Each row comes from the steps of one walk. Every step used is in the known rows, and no mark comes twice. Write the walk behind each row, first mark first.
Each row is shifted at random along 3 fixed directions that mean nothing.
Known rows:
kunu -> lurik -> kizi -> depa: [  -1  130  101  -56 -195  -24  -46    1 -202   44  272  -41   79  -20
    7  129   98  131  215  -34  133  -98   32  -11  119 -114  -44   24
   44 -129   97  -50   46   97  120  -28 -167   17  -24   21    4  103
   29   45  -89   47  -54   47   33 -132  -24  -38   11   66  -98  -13
  103  139   45   89  -71]
lurik -> nizif -> kizi -> ponegeb -> fupap -> linid -> bama -> depa -> vara: [ -93   30 -140  118  -48  113   21  106 -118   37  -16  -69 -120  -23
   91  222   69  172  126  -39  -11 -196  -19  180  -38  -74  -91   -9
  101 -107  129 -128   -2   50   48   13   19 -156  -12  -35   73   34
  -33  -53   46   50  -44  151  -56  -93 -134  -29  162   86   16  -44
   87 -137   -9  320  -84]
fupap -> zodu -> bovuk -> vara -> kizi -> kunu: [ -62  344   24 -107   69  156  120    4   55   23 -107  123  -89  -78
   60   31  106  147  130 -132   57 -254  -85  259   50 -222   94  177
   43   89  141  -49 -170   73 -250 -111 -141  -92 -176    1   94  -45
  138  -35  -31  -38 -230   56 -147   91 -122  -54  271   83 -101    9
  255  -87   23   44  148]
bovuk -> depa -> vara -> kizi -> lurik -> nizif -> kunu -> zodu -> nebo: [ 281 -286  -37   -3   49 -262 -194  -48  131  -46 -109 -126   70  108
 -175 -177 -164 -187 -249  113   -7  351   51 -145 -116  138 -100  -30
 -117  -69 -137   82   56  -70  105   69  113   84  145  -25 -155   99
  -42   72    6   83  279 -161   33   85   73  135 -211 -233   10  104
 -243   49  -86 -131   -8]
nebo -> zodu -> kizi -> ponegeb: [ 115  124  -46  -29  -15   91    6  -50 -128  211 -113  179  -98  -15
  263   47  110   41  103  103    0 -178    3  -19  -81  -82  -21  -71
   -5  -79   63  -17  -84  158 -166   51    6    9  149   73  -53   -5
   51  -20   38   28    5  -56   54   36 -131  -43   41   85 -131  -53
   43   31   94   82  139]
ponegeb -> fupap -> nebo -> zodu -> bovuk -> depa -> vara -> kizi -> lurik -> kunu: [ 101  102  109   76  -11  321   54 -155   21  -60  183 -174  -21  105
  308  151   27   82  219  161  -27  -22 -173   97  -16  -35   34   73
  -94 -123   98 -143  -88  204  -78  -18   29  -24 -159  -55  112 -215
  -74   61 -176  -64 -119  -70    5   13  -48  -46  113  -44 -183   80
   81  -91   66  115   28]
depa -> bovuk -> vara -> kizi: [  97 -355  -72   85    4 -108   -6  -44  102  -24   13  -65  199   86
 -198 -181 -159 -197 -164  -14  -27   61  -45   72  142   57 -135 -114
 -150    5  -10   48   67 -120   11  -79  -16   13  112  -85  -81  106
  -35  -77   65   -9  234  -72   84   79   18   90  -74 -202   70  105
  -19   26 -105 -378   60]
bama -> depa -> bovuk -> nizif -> kunu: [  -9  157   46  -22  162 -150   10   65  -45  -78   84   77 -102   -3
 -145   -4    9  -18  -41 -110   50   89   95   39  170   17   76  299
  236  209 -207   79  -43 -132 -187 -129  -83 -143  -26   19  -56   80
    0   41  -90  -92  -74   78   -9   38   70   62  104  -58   70   11
   81  -88 -195  -75   33]
kizi -> lurik -> kunu -> zodu: [ -21  -96  117 -159   29 -309  -34   97  -52  -54   95  -59  -21  179
 -217  -73  -82 -168  -38 -115  145  265  146 -286   45  194  -10  -84
  122   46 -109   35  146  -76  -56  -46  -92   88   24  -44 -146  151
   53  121   11  153  -42   -2   76   95  156  173 -124    2 -171 -145
 -207    8    9  -50   68]
linid -> fupap -> zodu -> bovuk -> vara -> kizi: [  16  -65  -16  125  -30  289   86 -127   23  -52  -23 -125  167  -69
  198    0  -16   45  112   56 -104 -218 -151  245  -14 -100  -21  -43
 -188  -98  230    7 -129   43  108   13   48   -4  -35  -25  126 -143
   29 -211   21  -51   41  -70   16  -17 -120  -86   -6  -36   37   63
  189  -38   80  -62   78]
nebo -> zodu -> fupap -> linid -> bama -> depa -> bovuk -> nizif: [ -76  290  -24   -5  -41  364   -9   67 -116 -134   98 -189 -123   19
   -8   41  135   30  130  -78  -49 -227    8   31 -107  -65   30   26
  152   84   53 -200 -156  -26  134   48  -64   88 -174   11   18  -72
  -65  -18   -1  -73 -146   23   75  -22  -17 -210   88  183   72  -70
   32   23  -34  229 -174]
nebo -> zodu -> bovuk -> nizif -> kizi: [  61 -193  -64    1   38  -15  -23 -139   28  -51   97   -7  106   13
  -95 -233 -106 -130  -71  -15  -75   86   -2  -30  -24   84    8  -62
   -7   -6   24   98   14  -91   39  -85   97    2   31   31 -117   65
  -29   -1  -31  -44  103  -98   33  -36   67  -92 -238  -13   60  -38
    1   84  -10 -208  -20]
ponegeb -> kizi -> kunu -> zodu: [ 295 -294   69  -78  131 -107  127   33   33 -287  -31 -114  188  206
  157 -300 -248 -119 -228   72   52   66   34   -8 -139  222 -173 -222
 -403 -143  -50  245   45   -5  233   85  298  166  189  -48 -151  166
   54  -32  123  169  203 -167  225   24  -19   31 -430  157  -74    0
 -176    7   -1  -81  131]
depa -> bovuk -> vara -> kizi -> ponegeb -> zodu -> fupap -> nebo: [ -14  183   19 -107 -119  265   97   62  119  -73  -65   -2 -125 -169
   42    7   69   13   13   29 -137 -158  -31  -77  -18   44  -88  -81
 -175   24    4 -155  -14  113  118  204   76  234 -103   60  204 -174
   39  -83   22   22  -81  -60  -65  -29  -43  -97   33  155   52   10
 -129   64  -20  196 -155]
ponegeb -> zodu -> kizi -> kunu: [ -23  194   85 -184  139 -231   23   71   11   79  -98  296  -72    7
 -117  -16   20  -26  -92  -60   72  -82   47  -65   39  -75  -19  155
   33  118 -105    3   21   46 -343 -107 -130  -24   33    7  -33   60
  111  106   15   17 -168   46 -164   91  -40   80  126   64  -80  -60
   33  -52  -34 -132  116]
depa -> bovuk -> nizif -> kunu -> kizi: [  17  116  -21  -39  139   -5  119   28  -49 -230  113  -76   44   23
 -154  -94  -39 -189  -21 -139   24  -29  119  -18  106    4  -45  109
  -29   -3  -94  132  -21  -13   18  -11   28  106    8   55  -64  167
   54  -15  -54  154  -49  -85   71   46   19 -205 -188  185   53  -76
   91   52 -165   30  -18]
kizi -> kunu -> zodu -> fupap -> linid -> nebo: [-115  132  -99  -46  -64  107  125   38   33  270 -166   87 -136 -176
  517  327  302  416  315  161   90 -173 -142  234  175 -135  139  350
  213   72  285   19 -235   81 -226   12  -18 -344   -7   41  167  -94
  -72  131  -22 -208 -173 -176 -251 -123 -140  -80  571 -258   31  244
  227 -206   71  339  181]
ponegeb -> fupap -> linid -> nebo -> zodu: [ -98 -249  -84 -187  -57 -503 -120  135   79  319  -50  240   43   59
  -71  -72   70  -29  -74   50   81  298  198 -330   15  178   27   11
  140   57 -119    4  252 -256 -142  -74   48 -107  125  -89 -251  151
  -88  213   83    5   79  -32 -163  -82  303  137   29 -173   33   21
 -349   22   74 -187   38]
lurik -> kunu -> kizi -> zodu -> bovuk: [-237  180   63  -69    4 -210  -50   -1  -65  126   30   59  -30  -38
  -87   73  -75  -73   94 -100   25  -16  105  -79   57  -66   48   30
  182   98  -18   13   99   21 -216  -93 -228   65 -103   43   45   38
  100   -4   13  -53 -216   67    1  192   62  -86  120   17    2 -132
   28   35   26  -99    2]
kunu -> lurik -> bovuk -> vara -> kizi: [ -10  -14  -24    5  -12  265    9  -28   17  -90  151 -201  125   57
 -150  -48  -44 -111   35 -115    6 -145 -116   90   67  -53  -83  -52
 -104  -26  180  -22  -35  -33  151   -9 -126   73  -56   16   15  -44
   66 -122   31   44    8   26   43  -24  -58  -48 -164   89  -42  -61
  165   56   78  -68   15]
nebo -> zodu -> fupap -> ponegeb: [  33  246   -9 -159  -94  437  190   52 -125    1    7  -25 -161 -214
  499  105  155  174  188  142  -95 -305  -30  -22 -202  -39   27 -159
  -73 -146  158 -118  -93  105  258  394  292  177  -85  164    0 -219
   44 -197   20  120 -113   35   64 -217 -183 -143 -114  326 -100  -17
   57   42  203  408  -46]
fupap -> linid -> nebo -> zodu -> bovuk -> nizif -> depa: [   2   65   42  -50 -113  302  -64    7    4 -146  177  -84  126 -106
  161   54  111   68  191   60  -37  -43  -58   18 -144 -188  118   76
   30  -32  106  -13  -46  -10  265   62  107  -45 -196   32  -16 -127
   -2  -20    8 -124  -34   17   -2 -161   -1 -162 -208  144   51  -40
  181  125   53  174 -146]
vara -> depa -> bovuk -> nizif: [ 175  -84  -34  -11   -1  353   41   15   70 -317  119 -286  155  200
   43 -118 -147 -165  -59   59  -82  -20  -66  109 -120  -22  -14 -149
 -174  -14  -76   -7  -77  -44  309  106  160  185  -43  -52  -73  -98
 -108  -64   24  -24  118  -44  315  -62  -46 -137 -245   60   74   88
   61   64 -133  -56 -156]
depa -> vara -> kizi -> lurik -> kunu -> zodu: [ 121 -450   30  150   15 -360   26 -104   59  -11  -82 -137  125  302
   62  -97 -201   -6 -123   76   99  355  -59  -23   57  219  -30  -88
  -74  -60  -11  176   88  -35 -100  -66   93  -80  171 -108 -137  145
  -78   91    8   29  180 -196  154  139   49  229  -64 -299 -105   82
 -195 -124  -18 -190  235]
bovuk -> nizif -> depa -> vara -> kizi -> zodu: [ -62  141  -86   71 -105   31  108  -75   30  121  -69   88  -87   53
  102   31   38  245   84   -5   -1 -101  -78  228 -140 -233   67   -3
  164    0  293   -5  -99   54 -125  -69  -81 -130  -32  -17  102   71
   13 -154  -30 -137   -9   26   -9  163  -27  -33  264  -77    0  -46
   58   30  -55    9   96]
depa -> vara -> kizi -> kunu -> lurik -> nizif: [  30   48 -163   49  -23   91    3  -22   34   74  -63 -157  -22  295
  -47  145 -123  254   91   -9  129  107 -118  197   12  -64   91   44
   13   23  122  -42  -42   75  -88   -6   31  -90   32   80  -56 -104
   35  119  -66   27 -122   -6   90  -14 -153  -11   18  -99  -17   -8
  259  -28  -13  121   77]
lurik -> kunu -> kizi -> zodu -> fupap: [ -62  103  114 -175   23   11  -11  128 -118   10   75  155 -167 -134
 -151   19  -80 -148    3  -62  -25  -94  186 -242  -78    6 -102 -133
  129   15   21  -83   33   34   17  159  -61  268   24  109   26   24
   83  -69    3  152  -73  -79   -7   22  102 -179    9  121  -63 -179
 -172   79  106   23  -45]
nebo -> zodu -> bovuk -> depa -> vara -> kizi -> ponegeb -> fupap -> linid -> bama: [-202  112  -93   48  -80 -132 -106  186 -115  166   -2  138  -23 -184
  -26  122  269    7  154  -82   70 -151  151 -136  -16 -106   -4   86
  219  100    5 -136   38  -32 -181  -68 -144  -99   -4 -145  -15   76
  -15  161   47  -99   -4  190 -190  -56   71   89  294  -21  129  -84
  -25  -73  -82   15  106]
fupap -> linid -> bama -> bovuk -> vara -> kizi -> ponegeb -> zodu: [ -90  264   15  -20   55  173  110   -9  -81   35  -42   83  -39   18
  185   77  132   71   94   24 -108 -347  -39   89 -159  -41  -56  -43
  -97  -57   56  -55  -80  137   -7   32  -15   12   76  -88  189  -28
  133  -83  103  -27  -21  154  -22   22  -81  -43   -2  270  -22 -173
   69  -33  -70  131   24]
fupap -> linid -> bama -> depa -> bovuk -> nizif -> kunu: [  -5  277   16 -137  175   73   11  206  -98 -248  220  -17  -55  -75
 -198  -48   29 -187  -24 -109   28  -38  206  -30   -7   -9   18  250
  161   82 -220   -1  -48 -119   23  -72  -31  -26 -100  -29  -77   83
   41   25  -24   -6  -38  165    5  -25  106  -74 -117  207   44  -71
   60   -9 -199   45  -75]
bama -> depa -> vara -> kizi -> ponegeb -> fupap -> zodu: [-149  -35   32  132  -48 -275  130   50   52  228 -221  252 -195   34
   50   80   57  177  -30  -30  -38   52   16   -1  -26   52   48  -53
  -23  -27  -84  -46  112  -62 -174   30   74 -110   58   36  113   12
   -9  -79   34  -21   89   91  -75    3  -24  176  250  -18  -30  -57
 -193  -97   45  -31  142]
ponegeb -> zodu -> fupap -> linid -> bama: [-193  168  -72  -71  -89    1  -15  218 -129  118    5   89   -5 -191
  145  231  213   76  219   23   84 -215   46  -89  -16 -116  -30  130
  233  102   66 -139  -41  -30 -159   80  -51  -58   20 -122   -9    6
   32  132   68 -142  -33   81 -185 -107  -40   25  255  -29  134 -102
   83 -114  -96  105  148]
zodu -> bovuk -> depa -> vara -> kizi -> ponegeb -> fupap: [-130 -400   22  315   40 -783 -132  -62   41  495 -313  519 -160  -22
 -155   96   41  153 -152  -69   79  275   46  -91  400   97   58   52
  179  361 -205   95  226  -81 -561 -169 -224 -300  338    8   46  146
 -102  211  -80 -224  131   -3 -129   59  102  452  635 -653  211  126
 -186 -244 -100 -518  313]
nizif -> kunu -> kizi -> depa: [ 180  158  106  -76    1  118   67  -11 -212 -172  250   13  127 -135
  148   76   62   32  153   41   53 -163   73   87   70 -155  -82  112
  -86 -209   26  119  -16  172  209   58   84   61    9  -33   63  173
   44  -61  -67   45   57   24  116 -128  -36 -211 -155  164  -92   14
  143  111  -51  155  -36]
nizif -> bovuk -> depa -> vara -> kizi: [  49 -128  -43  106 -104    9    4  -46   49   22   97 -118  125  -21
  -54  -11   71   33   18  -47  -38  -50  -72  123  119 -101  -56   10
  -21  -30  127   41  -46   10   21  -52  -58  -37    7  -54   60   29
  -39 -126    4    4   70   53   14  -36  -44  114   43  -76    9   57
  114   10  -56 -117   23]
fupap -> nebo -> zodu -> bovuk -> vara -> kizi: [  13 -103  -60   32  -67  110  -27 -113   92    9  -12  -89  174  -35
  -23 -117   -1  -26   38  -56  -67  -86 -115   68   29  -45  -48  -43
 -118    0  138  -36   -2  -14   42  -18  -29   34  -87  -37   14  -72
   54 -107   15  -38   50  -54  -19   49    8  -18  -73  -69   56   48
   45   41   35 -151   38]
fupap -> ponegeb -> kizi -> depa -> bovuk -> nizif -> kunu: [ 143  349   55  -66  179  221  189   65  -80 -317  202   11  -50  -78
   56  -83   40  -38  -32    3  -42 -128  102   91   -8  -44   22  139
  -32  -14 -135   48 -115   17   95  -28   83   21  -73   56   26   -7
   33  -67 -105   -4  -75  128   95  -46  -20 -103 -187  290   33   29
  148   48 -170  130  -84]
lurik -> nizif -> depa -> vara -> kizi -> ponegeb -> zodu: [-113  102   29  -10  -14 -289    9   39   42  181 -123  262  -89  139
 -207   31   56  103  -74  -50  -59   20   80 -119  -66   -6  -18 -112
   30   75  -36  -30  120   49 -210  -29  -88   22  181   -9   75   36
   97   13   75   29  -57  193  -43   25   24  177   -9  119   21 -196
  -61   56 -130  -81    2]
lurik -> kizi -> ponegeb -> fupap -> linid -> nebo -> zodu -> bovuk -> vara -> depa: [-108 -414   33   59  -45 -182 -222  -15   50  112  -81   87  226  -57
  -81  -25   -7  -65    2  -71  -29   88  -20  -94    2   21   28  -78
  -11   20 -126   -5  125  -87    9    3  -33  -75    9  -73  -50 -103
  -43   63   18   20  155   44  -83 -121  133   73  -21 -196  110  135
  -36  -19   74 -249  -46]
bama -> bovuk -> nizif -> kizi -> ponegeb -> fupap: [-148   52   52  -50  151 -266    0   83 -112  231    5  452 -344 -131
 -278   38   89  -80  -47 -193    2  -37  188 -178  202   89   32   11
  204  261 -196  -38  132  -46 -255 -103 -210  -86  141   70   78  140
   49  117  -61  -31  -21  132 -133  -57  164  113  286  -39   87 -177
 -126  -77  -34 -143   31]
kunu -> lurik -> bovuk -> depa -> vara -> kizi -> zodu -> nebo: [-120  447  -23 -208 -120   47 -145  100   30  176   17  -19 -265  -85
 -322   80  187  -41   80 -146   24  -95   59 -132  -75 -186  -10   79
  252  116  152 -242  -55  -27  -93   41 -371  147 -154  106   78   21
   81   -4    0   35 -194  113 -199  127    3  -46  255  105  -57 -152
  -35  158   40  191 -140]
kizi -> lurik -> nizif -> kunu -> zodu -> fupap: [ 132 -243  112  -76   77 -134  -99   77  -72  -99   12   34    4  -46
 -130 -114 -245 -138 -181   43   -9  241  145 -286  -92  209  -71 -132
   31  -31 -156  134   73  -35  201  170  189  167  150   34 -108  -27
   42   -4    8  116  136 -116   95 -112  151   63 -269  -61  -25  -62
 -247   -9   65 -129   12]
bama -> linid -> nebo -> zodu -> bovuk -> nizif -> kunu -> kizi: [ -63  339  -19  -61  102  207   82  -34 -109 -115   98  -87    6  -69
   81   13  172  -29  239 -120  -21 -188   47   35   -9  -64   24  238
   50  -46  129   68 -154  104   11   -5   20   28 -152   73   47   33
  113  -27  -83  112 -223  -86  -84  -17    5 -345 -105  261   16  -86
  178   28  -26  288  -20]
fupap -> nebo -> zodu -> bovuk -> nizif -> kizi -> lurik -> kunu: [ -11  306   80 -169   32  308   38  -63  -19  -86  275  -95 -110   51
   20   63   39  -76  221   19   20    6  -24  -50  -25  -11  101   89
  108  -45   35 -193  -65  103 -133  -91  -86   39 -228    4    9 -129
   17  121 -166   11 -242  -15  -47   36   43 -156  -29  154 -200  -89
   96   34   52  163  -74]
nizif -> depa -> bovuk -> vara: [ 127 -416  -30  141  -27    8   -9  -59   56 -231   -9 -161  244   33
  153  -47 -246 -110 -120  102   -4  115 -162  157  128   56 -122 -166
 -162  -42  -58  110   80 -123  241  -28  174  -69  -16  -66 -111   54
  -91 -101   49  -38  165  -76  110   68 -105   69 -105 -201   44  145
   67  -30  -53 -114  -99]
kizi -> depa -> bovuk -> vara: [  73  -60  -19   44  -37  144   29  -26  -59 -207   37 -132  126  -34
  141   34  -93  -22    3   19    9  -90 -108  179  155  -48 -109 -129
  -42  -40   14   -4    8  -22  228  -64    2  -21 -114  -64   13   47
  -45 -110   -9  -30  -27   40   98   69 -110  -10   54  -78  -22  125
  110  -10  -30   61 -169]
lurik -> nizif -> bovuk -> depa -> vara -> kizi -> ponegeb -> zodu -> nebo: [ 151    3  -31  -23   30  -98 -133  -77  122   98 -152   20  -41   58
  -52    5  -16  -67 -162  161 -131   61   -6  -66 -129   32  -99  -80
 -170   -4  -72  -60   10   58  -27   86    7  137  141   14   30  -17
   -8   32   65   15  119  -12  -21   77  -43   75  -86  -40   50    4
 -111   74  -79  -12 -120]
lurik -> nizif -> depa -> vara -> kizi -> kunu -> zodu: [  18   43   22  -34  -14 -125   74   46   12  -42  -94  -30  -64   88
 -106  -76   39  145   12 -161   73   -3   34   29  -33  -45   22   22
   36   49  147  100  -56   64  -75  -45  -18  -16  -32   -3  -16  123
   86    2   39   82  -93   27  -17   35    4   75  -21  111  -73 -100
   17   10  -15  107  107]
linid -> nebo -> zodu -> fupap -> ponegeb -> kizi -> kunu -> lurik -> nizif -> bovuk -> vara: [-144 -193  -79  116   98 -269 -100 -163   36  103 -195  146   37  -77
 -115    4  -48  125 -156  -80   82  208  -60   25  214  169  124    9
  137  183  -57   65   56 -115 -126 -220  -83 -214  -12   65  -52  -31
  -35  108  -51   37 -101   10 -163  131   41  128   97 -220  134   86
   67  -40  124   -2  -66]

Write each row's walk:
[  51   88  -16  -93 -110  183  -59   37   67 -111   43 -204   96   61
  -84  -78   17   79   30 -116  125   98  -81   17  -43   14   53   92
 -111  -47   80   11  -12    8  214   92   70   71 -116   34  -54  -81
   82   75   16  160  -92   -1   19  -46  -82  -58  -72  164 -144   -2
   46   41  107  180  -20]	fupap -> nebo -> zodu -> bovuk -> depa -> vara -> kizi -> kunu -> lurik
[-110   26    3   86   13  -70  101   -2   -4   43 -142   69 -180 -114
    1  -30   31   89 -120  -18  -13   71   45  -67  -18   85  133  -63
   93   14  -37   46    9  -22   28  110   50   -4   28  132   12  -69
  -35  -72  -28   62  -50   34   31  -39  -24   95   14   23   10   65
  -91  -39   73   67   37]	depa -> vara -> kizi -> lurik -> bovuk -> nizif -> kunu -> zodu -> fupap -> ponegeb
[ 109  217  -72  128  -43  454  148  -69  -13   31  -40  -34 -110   34
  325  128  108  179  178   90  -47 -305 -137  344  -60 -238   29  -54
  -90  -96  269    2 -234  215  -13   42  -11  -42   63   47  129  -67
    5 -138   22  -57  -19   -6  148  -38 -239 -127   73  144  -82   10
  275  -20    9  217   97]	lurik -> bovuk -> nizif -> depa -> vara -> kizi -> ponegeb
[ -19 -105  -60  104  -97    3   -4   27   59   16   98  -46  102    0
 -204  -34   57  -44    8 -103  -44  -76  -20   94   26 -141  -42   45
   58   13  103  -22  -19  -70   11  -90  -78  -52   10 -136    4   62
  -17  -68   81  -17  121   65  -28  -39   20   46   -6   -7  106  -34
   83   17 -107  -95   25]	linid -> bama -> bovuk -> nizif -> depa -> vara -> kizi
[-226 -144    8   51  -38 -449  -40   68   21  265 -161  353 -215 -175
 -310  -60   14   -7 -216  -97  -11  172  194 -172   24   75  138  -94
  235  145 -204  -36  197 -175 -113   20  -74  -43   98  105  -24   84
  -40  -49   41   42   77  102  -42   59  125  156  152 -130  118   17
 -239   56   13 -174  -11]	bama -> bovuk -> nizif -> depa -> vara -> kizi -> zodu -> fupap -> ponegeb
[ -28  305  110   -8 -145   26  120   67 -155   57  136   47 -137 -152
   26   64  189  135   91   14  -49 -194   68  -54  137  -53  -41  -24
   75    1  -12 -122  -30   70  -65    2  -87  101  -56   24  122   18
  -55  -28   -8  -78 -186  155   -3  -78  -45  -39  178  236   25    4
   18  134  -39  137 -170]	nebo -> zodu -> fupap -> ponegeb -> kizi -> depa -> bovuk
[-105  262   43 -245 -124  126   43  198   92 -108  -16   -8 -206 -249
 -295  -81  131  -79    9 -219  -25  -99  119 -222   70   36  -45   -3
   29  147  -18 -171   10   17   72  116 -102  262 -243   80  127  -58
   91  -22   14  127 -211  -10 -156    2   85  -71   75  215   19  -60
 -184  109   13  223 -174]	depa -> bovuk -> vara -> kizi -> kunu -> zodu -> fupap -> nebo
[ -42  241 -111  -33   -2  132  127  -32  -24  143  -69   67 -125  -11
  368   66  268  227  194   96  -27 -122   17   30  -66  -19  102  172
   82  -43  159    4 -145   54 -116  -30  103 -149  -40    5    1   -5
  -75   95  -32  -55 -142  -81 -139  -62   60 -196  178  117   -9   42
  -10  -24   63  312   14]	depa -> bovuk -> nizif -> kunu -> kizi -> ponegeb -> fupap -> linid -> nebo -> zodu
[  11 -429   46  106    3  -58 -201 -183   32  -31  -19  -45  336   32
  -80   12 -151  -41  -80   25  -38  184 -195   21  -28   16   52  -49
  -46  -29 -147   86   57    2   78    1   74  -76    9 -128  -10 -161
  -44  -11  -18  -40  217   87   20  -60   28  124 -185 -223   80   77
  126    5    3 -265  -84]	ponegeb -> zodu -> kizi -> lurik -> nizif -> bovuk -> vara -> depa
[-156 -119  101   36  -50   48 -118  -61   12    6   -4  -32  154  -11
  -84   80   25  -16   36  -91  -14  -17 -173  -31  -12  -77   68  -42
   49   13  -70  -44   43  -13   34   54  -88  -13  -93  -44   57 -199
  -15  -55  -18   -2  -12  191  -58  -95  -47   95  -41  -17    0   21
  154   12   66  -94  -80]	fupap -> ponegeb -> zodu -> kizi -> lurik -> bovuk -> vara -> depa
[  80 -176   69   46  -23  138  -52 -119   35  -29  161 -231  171  176
  214    8 -314 -218  -99  354   19  168  -67  -18  -95  132  -14 -106
 -267 -261 -104  120   92   23  170  -30  135   97   85  -89  -93  -80
 -183   -7   45  -86   92 -142  158  -70   19  -76 -305  -13 -121   39
  -90   30  176 -197  -52]	linid -> fupap -> nebo -> zodu -> kizi -> lurik -> bovuk
[ -45 -117  -47   97   62 -167  -35 -248  -32  149   19   -3   92   38
   95  127 -179   70  -95  228   -1  248  -87   68   49  109  174   51
    4  -43 -165  164   61   97 -126 -138   79 -166   55  -22   -7  -62
  -65   47  -33 -160   62   91   64   49    7  124 -141 -151   57   -6
  142   18   -8 -157  -59]	fupap -> ponegeb -> zodu -> kizi -> lurik -> nizif -> bovuk
[ -31  277  -50   68   25  340   93  -96   27 -194  -97 -200   -7   79
  148  -30   47  168  104 -124  -47 -204 -139  224  -80 -172  113   14
   38  106  218    4 -212   88   92  -33  -77   17 -207   46   93 -153
   55  -73  -52  -83 -255  -36  122   84 -115 -120   47   80   54   10
  191  -81    8  175   -3]	depa -> vara -> kizi -> kunu -> zodu -> bovuk -> nizif
[ -10   -2  100  260  -58   62   49 -198  -55  208 -227  154 -115 -156
  431  236  138  415   97  148 -134 -175 -236  138   78  -46    9   37
   49   83  184   65 -210  209 -166  138   49  -93  141   62  273 -200
  -38  -85  -51 -186  -59  -98  -84  -70 -184   95  397 -199   57   61
   95 -195   62   72  134]	nizif -> bovuk -> depa -> vara -> kizi -> ponegeb -> zodu -> fupap
[  13 -177   88   96   30  -75  -89 -135   18  131   47  -13   53  120
   82   78  -73  -57  119  180   68  244  -56   38   80  130   80   98
  -30  -36  -37  -93   32   38 -301 -152  -38 -132    6 -112  -28  -44
  -77  162 -119  -87   -3 -190  -46  100   92   20  130 -344  -91  125
  -54 -126   45 -200  148]	bama -> linid -> fupap -> nebo -> zodu -> bovuk -> vara -> kizi -> lurik -> kunu
[  17 -322  -52  324  -74 -289  -65 -139   62   50 -182  -49   81   50
  107   22  -42  271 -157   32   37  258 -118   94  120  101   50  -73
    0    6  -51  112   44  -38  -14  -78  115 -172   65   43  -30  -28
 -161   23  -69   49  -22  -10    1   36  -95  233  122 -236   56  179
   -6  -95   52    9  -26]	nebo -> zodu -> fupap -> ponegeb -> kizi -> kunu -> lurik -> nizif -> bovuk -> depa -> vara
[ 330 -136   13  -27   -9  170  -66  -81   89 -156   -9 -314   49  112
  160  -59  -63 -138  -37  187  -55   65 -104  -16 -165   48 -155  -84
 -249 -168   91  -43  -92   69  210  183  130  179   16  -15  -52  -17
  -47    1   13   96  175 -229   83   63  -93  -21 -171  -64 -118  104
 -123   24   27  142  -26]	bovuk -> depa -> vara -> kizi -> lurik -> kunu -> zodu -> nebo
[-119 -160    1  112   55  -82  -61  -49   65 -100  -98  -95  121  119
 -108  -29 -208 -104 -155 -100  110  131 -138   46  122   77   -8  -63
  -53   24  -65   63  100 -160   59 -143  -94  -70  -91   56  -86  -15
   -5  -13   16   42  -66   -9  -19  145  -85   81  -73  -79  -76   11
   47  -56  168  -86    6]	fupap -> zodu -> kizi -> kunu -> lurik -> bovuk -> vara
[   6 -113   10  149    7  -62  208   -9   93   26 -190  129  -71   63
  213  -31  -88   32 -105  111 -100   29  -34   63  -90   97   -9 -175
 -256 -123  -96   24   62  -27    3   53  241  -16   51   11   82  -28
  -39 -122   43  -35  190    3   43   32  -60   83   54   17  -34   12
 -170  -52   23  -77  103]	depa -> bovuk -> vara -> kizi -> ponegeb -> fupap -> zodu
[-283  118  -70  -32   31 -205  -20  161 -110  271  -77  331 -230 -180
 -164   72  199   99   90 -142   55   -2  149 -157   86  -50  156   87
  229  147 -135 -133  122  -69 -318  -55 -185 -227   -9  114   22   99
   85  161  -89 -175  -89  108 -177  -58  163   48  230  -50   95 -118
  -82  -79    8 -133   80]	nebo -> zodu -> bovuk -> nizif -> kizi -> ponegeb -> fupap -> linid
[ 351 -123  -18   82   42   -6  -10 -145   73  -74 -135 -149   37   29
  195 -105  -40    5 -108  210  -67   84  -97  100  -58   31  -83  119
 -203  -43   42  125 -151   37   49  112  159   27   99  -17  -41   83
  -71   26    7 -131  276 -255   74   68  -60  -12  -61 -205   66  197
  -94   -9  -97    7   88]	vara -> kizi -> depa -> bovuk -> nizif -> kunu -> zodu -> nebo
[-165 -353  -62   44   -9 -542 -182  130  166  280  -59  196   36  -56
 -288    6    0  -59 -198   52  115  395  171 -149  197  146   67  213
  211   75 -145  127  162 -238 -150 -181 -123 -262  192   -6  -30  118
 -177  208   50  -57  139  -67 -196  -28  213  135  252 -409   88  236
 -207  -31    4 -246   52]	nizif -> kunu -> lurik -> bovuk -> depa -> vara -> kizi -> zodu -> fupap -> linid -> nebo
[   0  -29  -73  151   55  129   14  -75  128 -129  -31 -205   59  320
  -63  -52 -165   19 -119  -40   87  110 -143  196   36  -10   92    1
  -59  100   43   69  -48  -95   52 -100  -72  -28    0   37  -84  -35
  -94   61  -30  -77  -51 -103  193   58  -71  -28  -65  -96   32   61
   94  -72   17  -88   57]	depa -> vara -> kizi -> kunu -> lurik -> bovuk -> nizif
[ -13  228  -50 -147   68    1 -147   55  -37   27  -28  -79 -131 -119
 -256   -8  104 -141   31  -93    9  -12   86 -127  -96  -24    0  178
  170   43  -47 -124  -84  -33  -36   -6 -164   14  -98  -30  -12   54
  116   92    2   24    3   23 -191   96   96  -27  -10   36   34 -106
  -44   34  -52  165  -58]	fupap -> linid -> bama -> bovuk -> vara -> kizi -> lurik -> nizif -> kunu -> zodu -> nebo
